Below is a small trained network, with its code and all its weights. Each question gives an input and a target symbol and asks what happens when units are switched off, that is, made to give their printed mean instead of their output.

import numpy as np


def w(rows, s, z=0):
    codes = np.array(rows[::2]) - 128.0
    scale = np.full(codes.shape[1], s)
    scale[-1] = z or s
    return codes * scale


def norm(h):
    return h / np.sqrt((h * h).mean(-1, keepdims=True) + 1e-5)


def f(y):
    return y / 2 * (1 + np.tanh(0.7978845608 * (y + 0.044715 * y**3)))


def softmax(a):
    e = np.exp(a - a.max(-1, keepdims=True))
    return e / e.sum(-1, keepdims=True)


def log_softmax(a):
    a = a - a.max(-1, keepdims=True)
    return a - np.log(np.exp(a).sum(-1, keepdims=True))


def net(x, mask):
    ids = ['ΔΘΞΦαβεζπστψω'.index(c) for c in x.split()]
    T = len(ids)
    res = E[ids] + P[:T]
    r = norm(res)
    for j in range(2):
        rows = slice(2 * j, 2 * j + 2)
        q, k, v = (r @ M[0][rows].T for M in (Q, K, V))
        z = softmax(np.where(np.tri(T) > 0, q @ k.T / 2**0.5, -1e9)) @ v
        o = O[0][rows]
        res = res + np.where(mask[j], z, o[:, -1]) @ o[:, :-1]
    y = f(norm(res) @ A[0][:, :-1].T + A[0][:, -1])
    res = res + np.where(mask[2:10], y, B[0][:, -1]) @ B[0][:, :-1]
    return log_softmax(norm(res)[-1] @ U[:, :-1].T + U[:, -1])


Q, K, V, O, A, B = {}, {}, {}, {}, {}, {}
E = w([
[98,130,83],'Δ',
[126,96,96],'Θ',
[163,183,118],'Ξ',
[144,91,98],'Φ',
[156,98,107],'α',
[167,133,106],'β',
[97,244,70],'ε',
[126,97,98],'ζ',
[162,186,120],'π',
[167,127,105],'σ',
[162,186,119],'τ',
[160,188,117],'ψ',
[114,96,94],'ω',
],0.011)
P = w([
[59,104,230],'0',
[66,104,84],'1',
[82,100,63],'2',
[88,102,48],'3',
[99,106,40],'4',
[112,112,32],'5',
[106,109,25],'6',
[117,109,19],'7',
[110,114,4],'8',
],0.0032)
Q[0] = w([
[125,70,140],'head 1',
[191,125,6],'head 1',
[101,95,66],'head 2',
[132,60,90],'head 2',
],0.011)
K[0] = w([
[58,181,76],'head 1',
[82,117,246],'head 1',
[107,60,218],'head 2',
[169,85,255],'head 2',
],0.0094)
V[0] = w([
[1,23,156],'head 1',
[248,103,238],'head 1',
[230,147,196],'head 2',
[85,83,173],'head 2',
],0.0053)
O[0] = w([
[142,173,3,212],'head 1',
[243,81,156,71],'head 1',
[146,216,21,2],'head 2',
[91,33,46,52],'head 2',
],0.0057,0.00095)
A[0] = w([
[18,208,100,178],'neuron 1',
[127,2,131,54],'neuron 2',
[102,28,114,65],'neuron 3',
[56,70,208,43],'neuron 4',
[124,130,152,2],'neuron 5',
[131,235,124,82],'neuron 6',
[85,176,163,20],'neuron 7',
[101,10,120,80],'neuron 8',
],0.0088,0.0042)
B[0] = w([
[145,70,165,253],'neuron 1',
[143,212,134,161],'neuron 2',
[91,198,117,164],'neuron 3',
[78,125,112,116],'neuron 4',
[90,174,1,92],'neuron 5',
[52,176,147,173],'neuron 6',
[77,103,110,109],'neuron 7',
[112,226,122,180],'neuron 8',
],0.0097,0.0044)
U = w([
[25,3,169,228],'Δ',
[63,155,51,65],'Θ',
[147,148,220,84],'Ξ',
[119,167,65,9],'Φ',
[197,178,62,230],'α',
[235,42,172,234],'β',
[2,117,209,31],'ε',
[78,150,61,3],'ζ',
[140,157,229,139],'π',
[209,61,154,69],'σ',
[138,157,236,165],'τ',
[126,152,231,157],'ψ',
[28,133,63,112],'ω',
],0.0082,0.0027)

Each question gives the input, a string of symbols that net reads in full, and the target symbol t.
The units are the heads (2 rows each of Q, K, V and O) and the neurons (one row each of A and B). Each row of codes is followed by its name. A weight is (code - 128) times the scale printed after its matrix; where a second scale follows, it is the last column's (O, A, B and U).
mask holds one flag per unit, heads first, then neurons. A switched-off unit (its flag False) gives its mean, the last column of its rows in O or B, instead of its output. The means were averaged over made-up inputs and are rounded, as every weight is.
A unit's drop is (log p(t) with every unit on - log p(t) with that unit switched off) / (log p(t) with every unit on - log p(t) with every unit switched off).
The circuit of an input: a set's keep is (log p(t) with only the set's units on - log p(t) with every unit switched off) / (log p(t) with every unit on - log p(t) with every unit switched off). Starting from all 10 units, units are removed one at a time, each time the one whose removal leaves the highest keep (on an exact tie, the one counted first), for as long as the keep stays at least 0.8.
circuit, biggest first: the units of the circuit, biggest drop first
most important unit: the unit with the biggest drop
top k neurons: the k neurons with the biggest drops, biggest first
which heads matter: for each layer, one digit per head in row order, 1 if its drop is at least 0.15 and else 0, layers parted by /
drop of u: that unit's drop, to one decimal
input π Δ ε ε ε τ α Θ β, target β: most important unit => head 2
input β Θ π, target β: which heads matter => 10
input Δ τ α ω τ α α, target Δ: top 2 neurons => neuron 1; neuron 2
input β Θ Θ τ, target β: which heads matter => 10
input Δ α β, target Δ: circuit, biggest first => head 1; neuron 1; head 2
input β ζ Θ ψ, target β: circuit, biggest first => head 1; neuron 8
input Δ σ ε α, target Δ: circuit, biggest first => neuron 1; head 2
input ψ ε Δ π π σ Ξ Δ Δ, target Δ: which heads matter => 00
input Δ ψ ω ζ ε α Δ Θ β, target Δ: drop of head 2 => 0.1
input β σ β Ξ Δ, target β: drop of head 1 => 0.3
input β ω β Θ β ψ Φ ζ Ξ, target β: drop of neuron 3 => 0.1
input Δ α ω Δ, target Δ: drop of neuron 2 => 0.0
